Below is a small trained network, with its code and all its weights. Each question gives an input and a class and asks what happens when units are switched off, that is, made to give their printed mean instead of their output.

import numpy as np


def w(rows, s, z=0):
    codes = np.array(rows[::2]) - 128.0
    scale = np.full(codes.shape[1], s)
    scale[-1] = z or s
    return codes * scale


def norm(h):
    return h / np.sqrt((h * h).mean(-1, keepdims=True) + 1e-5)


def f(y):
    return np.maximum(y, 0)


def log_softmax(a):
    a = a - a.max(-1, keepdims=True)
    return a - np.log(np.exp(a).sum(-1, keepdims=True))


def net(x, mask):
    res = np.array(x, float).reshape(1, 6) / 4 @ E
    u = 0
    for l in range(4):
        y = f(norm(res) @ A[l][:, :-1].T + A[l][:, -1])
        res = res + np.where(mask[u : u + 7], y, B[l][:, -1]) @ B[l][:, :-1]
        u += 7
    return log_softmax(norm(res)[-1] @ U[:, :-1].T + U[:, -1])


A, B = {}, {}
E = w([
[128,132,130,124,123,127,124,135],'x0',
[213,237,82,251,171,119,112,161],'x1',
[129,124,126,127,132,127,125,125],'x2',
[128,130,134,134,127,127,129,127],'x3',
[108,151,159,100,202,223,58,138],'x4',
[150,63,188,140,188,132,243,219],'x5',
],0.0013)
A[0] = w([
[214,168,64,219,205,109,129,214,21],'0.n0',
[117,140,138,118,182,233,98,118,163],'0.n1',
[140,130,190,125,163,176,140,179,85],'0.n2',
[199,186,70,193,166,150,144,188,62],'0.n3',
[178,253,68,251,123,136,68,33,113],'0.n4',
[112,97,53,163,54,9,190,124,253],'0.n5',
[47,142,47,51,18,125,19,17,219],'0.n6',
],0.0024,0.0014)
B[0] = w([
[81,152,196,155,129,170,152,5,188],'0.n0',
[156,188,117,104,167,155,70,164,183],'0.n1',
[99,108,67,146,78,113,132,74,160],'0.n2',
[168,166,222,163,114,126,117,68,179],'0.n3',
[134,101,22,30,116,104,50,213,225],'0.n4',
[241,118,161,93,59,50,126,122,223],'0.n5',
[186,180,218,244,188,143,213,106,255],'0.n6',
],0.0028,0.0037)
A[1] = w([
[173,88,126,179,87,82,220,83,155],'1.n0',
[56,129,131,176,177,169,138,105,13],'1.n1',
[99,124,164,132,213,229,153,92,162],'1.n2',
[136,209,121,244,133,128,109,56,97],'1.n3',
[186,143,118,184,99,62,139,163,90],'1.n4',
[2,43,51,73,202,197,138,208,3],'1.n5',
[113,160,148,189,78,97,174,86,22],'1.n6',
],0.0031,0.002)
B[1] = w([
[134,138,140,95,176,100,71,143,253],'1.n0',
[160,130,141,92,166,178,102,138,143],'1.n1',
[70,145,61,155,88,121,132,135,238],'1.n2',
[87,54,153,89,137,116,164,164,239],'1.n3',
[92,101,124,98,115,150,144,65,200],'1.n4',
[129,96,55,209,52,2,187,111,160],'1.n5',
[197,107,138,115,167,76,156,110,161],'1.n6',
],0.0039,0.0031)
A[2] = w([
[205,140,164,132,119,113,117,107,136],'2.n0',
[54,154,188,178,174,252,156,120,18],'2.n1',
[121,66,102,51,137,107,117,192,40],'2.n2',
[134,79,188,181,127,130,220,79,140],'2.n3',
[138,140,36,140,14,98,108,113,23],'2.n4',
[50,176,171,228,151,241,159,118,2],'2.n5',
[189,150,105,77,55,81,107,105,87],'2.n6',
],0.0036,0.0022)
B[2] = w([
[91,156,132,187,89,135,173,88,221],'2.n0',
[39,77,21,44,251,217,116,29,225],'2.n1',
[181,53,82,76,240,181,50,212,160],'2.n2',
[190,203,133,165,57,107,123,109,251],'2.n3',
[18,12,128,198,114,116,231,225,174],'2.n4',
[66,80,78,18,253,224,102,58,226],'2.n5',
[74,116,124,147,182,213,151,182,228],'2.n6',
],0.0037,0.0028)
A[3] = w([
[168,234,86,96,103,120,10,182,21],'3.n0',
[21,93,96,187,123,146,188,176,172],'3.n1',
[182,221,70,133,116,118,9,197,15],'3.n2',
[115,76,49,47,141,129,73,194,125],'3.n3',
[157,71,96,143,81,27,154,142,9],'3.n4',
[197,48,152,4,168,88,83,206,4],'3.n5',
[187,80,130,8,124,114,106,205,26],'3.n6',
],0.0037,0.0023)
B[3] = w([
[196,223,202,57,45,242,6,254,173],'3.n0',
[60,69,50,182,51,51,151,170,254],'3.n1',
[151,203,223,53,83,234,100,172,175],'3.n2',
[159,178,189,167,63,132,198,70,229],'3.n3',
[87,187,118,140,176,220,70,116,196],'3.n4',
[211,27,82,62,210,52,37,215,201],'3.n5',
[162,61,111,89,209,34,53,195,183],'3.n6',
],0.0037,0.0031)
U = w([
[242,215,237,223,25,16,238,35,198],'0',
[21,40,9,234,26,22,226,169,214],'1',
[23,97,10,34,244,240,125,31,154],'2',
[233,248,210,24,62,237,18,213,3],'3',
[239,15,93,15,201,30,33,253,50],'4',
],0.0049,0.0023)

Each question gives the input, the list of numbers given to net, and the class t.
The units are the neurons (one row each of A and B). Each row of codes is followed by its name. A weight is (code - 128) times the scale printed after its matrix; where a second scale follows, it is the last column's (A, B and U).
mask holds one flag per neuron, layer by layer. A switched-off neuron (its flag False) gives its mean, the last column of its row in B, instead of its output. The means were averaged over made-up inputs and are rounded, as every weight is.
A unit's drop is (log p(t) with every unit on - log p(t) with that unit switched off) / (log p(t) with every unit on - log p(t) with every unit switched off).
The circuit of an input: a set's keep is (log p(t) with only the set's units on - log p(t) with every unit switched off) / (log p(t) with every unit on - log p(t) with every unit switched off). Starting from the 12 units with the biggest drops (on a tie, the unit counted first), units are removed one at a time, each time the one whose removal leaves the highest keep (on an exact tie, the one counted first), for as long as the keep stays at least 0.8.
circuit, biggest first: the units of the circuit, biggest drop first
k most important neurons: the k neurons with the biggest drops, biggest first
k most important neurons of layer l: the k neurons of layer l with the biggest drops, biggest first
drop when u is switched off: that unit's drop, to one decimal
input [-2,-4,-5,8,-6,-8], class 0: circuit, biggest first -> 0.n6
input [5,-8,-7,3,1,1], class 1: 2 most important neurons -> 0.n5; 1.n2
input [6,2,-6,2,0,-3], class 1: 2 most important neurons -> 1.n0; 0.n4
input [-3,3,-2,3,1,7], class 2: circuit, biggest first -> 0.n5; 0.n0; 2.n1
input [-3,2,7,-3,1,8], class 2: 3 most important neurons -> 0.n5; 0.n4; 1.n5
input [-1,3,-6,3,1,0], class 3: 3 most important neurons -> 0.n6; 0.n4; 0.n5
input [-6,0,-4,2,0,-5], class 0: 2 most important neurons -> 0.n6; 1.n2
input [8,-6,-4,1,3,2], class 1: 2 most important neurons -> 0.n5; 1.n5
input [-6,8,-3,-2,1,-3], class 3: 3 most important neurons -> 1.n5; 1.n2; 0.n4
input [-1,1,4,1,-1,-6], class 1: 2 most important neurons -> 0.n4; 0.n0
input [-4,5,1,8,7,-2], class 3: 2 most important neurons -> 0.n4; 0.n6
input [3,6,5,-8,-3,0], class 1: 3 most important neurons -> 0.n4; 0.n6; 2.n6
input [0,-7,-3,4,1,3], class 1: 2 most important neurons of layer 0 -> 0.n5; 0.n3
input [3,1,-6,-2,5,0], class 3: 3 most important neurons of layer 0 -> 0.n1; 0.n6; 0.n0
input [4,0,2,4,6,5], class 1: 2 most important neurons of layer 0 -> 0.n6; 0.n5
input [-7,2,4,5,-4,-6], class 1: drop when 0.n4 is switched off -> 3.4
input [-4,-1,4,2,-4,-8], class 0: drop when 0.n6 is switched off -> 1.2
input [-6,-7,6,-3,-2,-7], class 0: drop when 3.n0 is switched off -> 0.0
input [8,2,6,8,8,-5], class 3: 2 most important neurons of layer 0 -> 0.n4; 0.n0
input [-7,-1,-8,-7,1,2], class 1: 2 most important neurons of layer 0 -> 0.n5; 0.n6
